Here is a tiny trained network, its code and every weight. The questions are about switching its units off for an input and a class, where a switched-off unit gives its printed mean instead of its output.

import numpy as np


def w(rows, s, z=0):
    codes = np.array(rows[::2]) - 128.0
    scale = np.full(codes.shape[1], s)
    scale[-1] = z or s
    return codes * scale


def f(y):
    return y / 2 * (1 + np.tanh(0.7978845608 * (y + 0.044715 * y**3)))


def log_softmax(a):
    a = a - a.max(-1, keepdims=True)
    return a - np.log(np.exp(a).sum(-1, keepdims=True))


def net(x, mask):
    res = np.array(x, float).reshape(1, 7) / 4 @ E
    y = f(res @ A[0][:, :-1].T + A[0][:, -1])
    res = res + np.where(mask, y, B[0][:, -1]) @ B[0][:, :-1]
    return log_softmax(res[-1] @ U[:, :-1].T + U[:, -1])


A, B = {}, {}
E = w([
[92,202,77,136,90,90,101,95,197,96,191,152],'x0',
[173,130,97,255,133,144,116,61,173,205,157,67],'x1',
[115,117,136,124,115,104,97,142,159,134,114,133],'x2',
[106,162,60,139,114,128,137,104,78,168,73,110],'x3',
[80,162,150,85,238,128,163,122,97,179,180,105],'x4',
[129,236,145,107,183,196,51,190,194,119,87,116],'x5',
[138,119,200,171,111,126,144,188,141,90,206,122],'x6',
],0.0084)
A[0] = w([
[237,133,91,161,42,192,75,107,125,136,139,101,133],'n0',
[198,92,115,201,135,159,112,83,196,185,153,69,66],'n1',
[141,149,121,162,162,231,98,165,152,121,89,173,29],'n2',
[152,191,123,163,143,233,67,229,171,143,89,125,15],'n3',
[192,30,207,176,127,228,101,207,61,176,32,65,97],'n4',
[96,241,82,170,109,99,130,81,170,70,194,156,117],'n5',
[118,172,185,199,195,206,58,134,147,29,116,111,100],'n6',
[110,178,68,157,57,70,113,122,166,39,156,111,251],'n7',
[183,31,100,146,131,6,164,60,96,118,133,134,68],'n8',
[154,66,75,148,51,168,87,191,129,2,36,179,129],'n9',
[142,133,150,243,158,158,48,57,171,233,150,99,87],'n10',
[148,173,60,118,201,211,31,114,141,111,40,133,87],'n11',
],0.0059,0.0029)
B[0] = w([
[51,141,181,86,185,122,143,124,78,113,119,111,196],'n0',
[103,170,139,39,134,120,100,72,94,84,174,87,206],'n1',
[146,183,109,128,73,90,126,146,137,103,162,183,155],'n2',
[116,125,2,189,58,95,154,111,133,88,140,105,202],'n3',
[122,166,165,124,117,121,172,59,201,168,27,207,240],'n4',
[148,117,182,158,140,164,172,64,181,152,101,231,218],'n5',
[140,84,77,191,124,142,152,179,89,136,166,170,193],'n6',
[121,86,187,128,164,176,126,96,126,190,115,136,251],'n7',
[204,103,88,161,67,43,132,205,151,101,221,158,224],'n8',
[4,117,196,128,144,142,124,103,96,70,148,78,255],'n9',
[80,170,181,80,91,125,106,145,47,140,215,125,231],'n10',
[133,146,102,229,52,191,169,174,117,115,185,102,216],'n11',
],0.0084,0.006)
U = w([
[191,74,36,234,2,50,172,205,159,121,138,139,33],'0',
[107,102,162,140,74,143,160,158,122,188,96,137,254],'1',
[155,140,196,159,108,123,168,58,217,214,23,207,71],'2',
[67,186,155,35,139,83,93,149,56,65,115,93,10],'3',
[55,102,144,173,189,88,152,118,119,97,83,73,194],'4',
],0.0057,0.0026)

Each question gives the input, the list of numbers given to net, and the class t.
The units are the neurons (one row each of A and B). Each row of codes is followed by its name. A weight is (code - 128) times the scale printed after its matrix; where a second scale follows, it is the last column's (A, B and U).
mask holds one flag per neuron, in row order. A switched-off neuron (its flag False) gives its mean, the last column of its row in B, instead of its output. The means were averaged over made-up inputs and are rounded, as every weight is.
A unit's drop is (log p(t) with every unit on - log p(t) with that unit switched off) / (log p(t) with every unit on - log p(t) with every unit switched off).
The circuit of an input: a set's keep is (log p(t) with only the set's units on - log p(t) with every unit switched off) / (log p(t) with every unit on - log p(t) with every unit switched off). Starting from all 12 units, units are removed one at a time, each time the one whose removal leaves the highest keep (on an exact tie, the one counted first), for as long as the keep stays at least 0.8.
units of the circuit, in order: the units of the circuit, biggest drop first
unit that matters most: the unit with the biggest drop
top k neurons: the k neurons with the biggest drops, biggest first
drop of u: that unit's drop, to one decimal
input [-6,8,2,7,-2,-6,-6], class 3: unit that matters most : n1
input [-2,7,-1,-5,-5,7,-2], class 0: top 2 neurons : (n3 n11)
input [0,8,-1,6,6,2,3], class 3: units of the circuit, in order : (n10 n1)
input [8,-7,8,-6,7,2,3], class 2: units of the circuit, in order : (n5 n9)
input [-2,6,6,-7,4,4,3], class 3: top 2 neurons : (n10 n1)
input [-5,-2,-2,3,0,-1,3], class 2: units of the circuit, in order : (n4 n10)
input [-6,-8,-8,-6,-5,8,5], class 0: top 3 neurons : (n3 n6 n2)
input [8,6,-2,-4,-2,1,5], class 2: top 2 neurons : (n5 n7)
input [4,5,4,5,-8,6,7], class 4: top 2 neurons : (n0 n9)
input [-3,-2,4,7,-3,6,-3], class 0: top 2 neurons : (n11 n3)
input [-5,3,-4,5,5,8,0], class 0: units of the circuit, in order : (n3 n11)
input [-7,8,-3,1,-6,-2,3], class 3: top 4 neurons : (n1 n10 n0 n5)
input [0,7,0,4,-6,5,-2], class 3: units of the circuit, in order : (n1 n10)
input [-8,1,-7,2,5,0,2], class 2: units of the circuit, in order : (n4)
input [-4,-3,-3,-1,-6,-2,-1], class 4: top 3 neurons : (n9 n5 n10)
input [3,5,-3,-7,1,-2,-1], class 3: top 3 neurons : (n1 n10 n4)
input [-2,6,-8,1,5,-8,5], class 0: top 2 neurons : (n8 n9)
input [-8,0,-4,-3,0,0,-1], class 2: drop of n4 : 0.5
input [0,0,2,-6,-1,3,-3], class 0: drop of n0 : 0.2
input [-8,-8,2,-5,6,-1,1], class 2: drop of n4 : 0.6
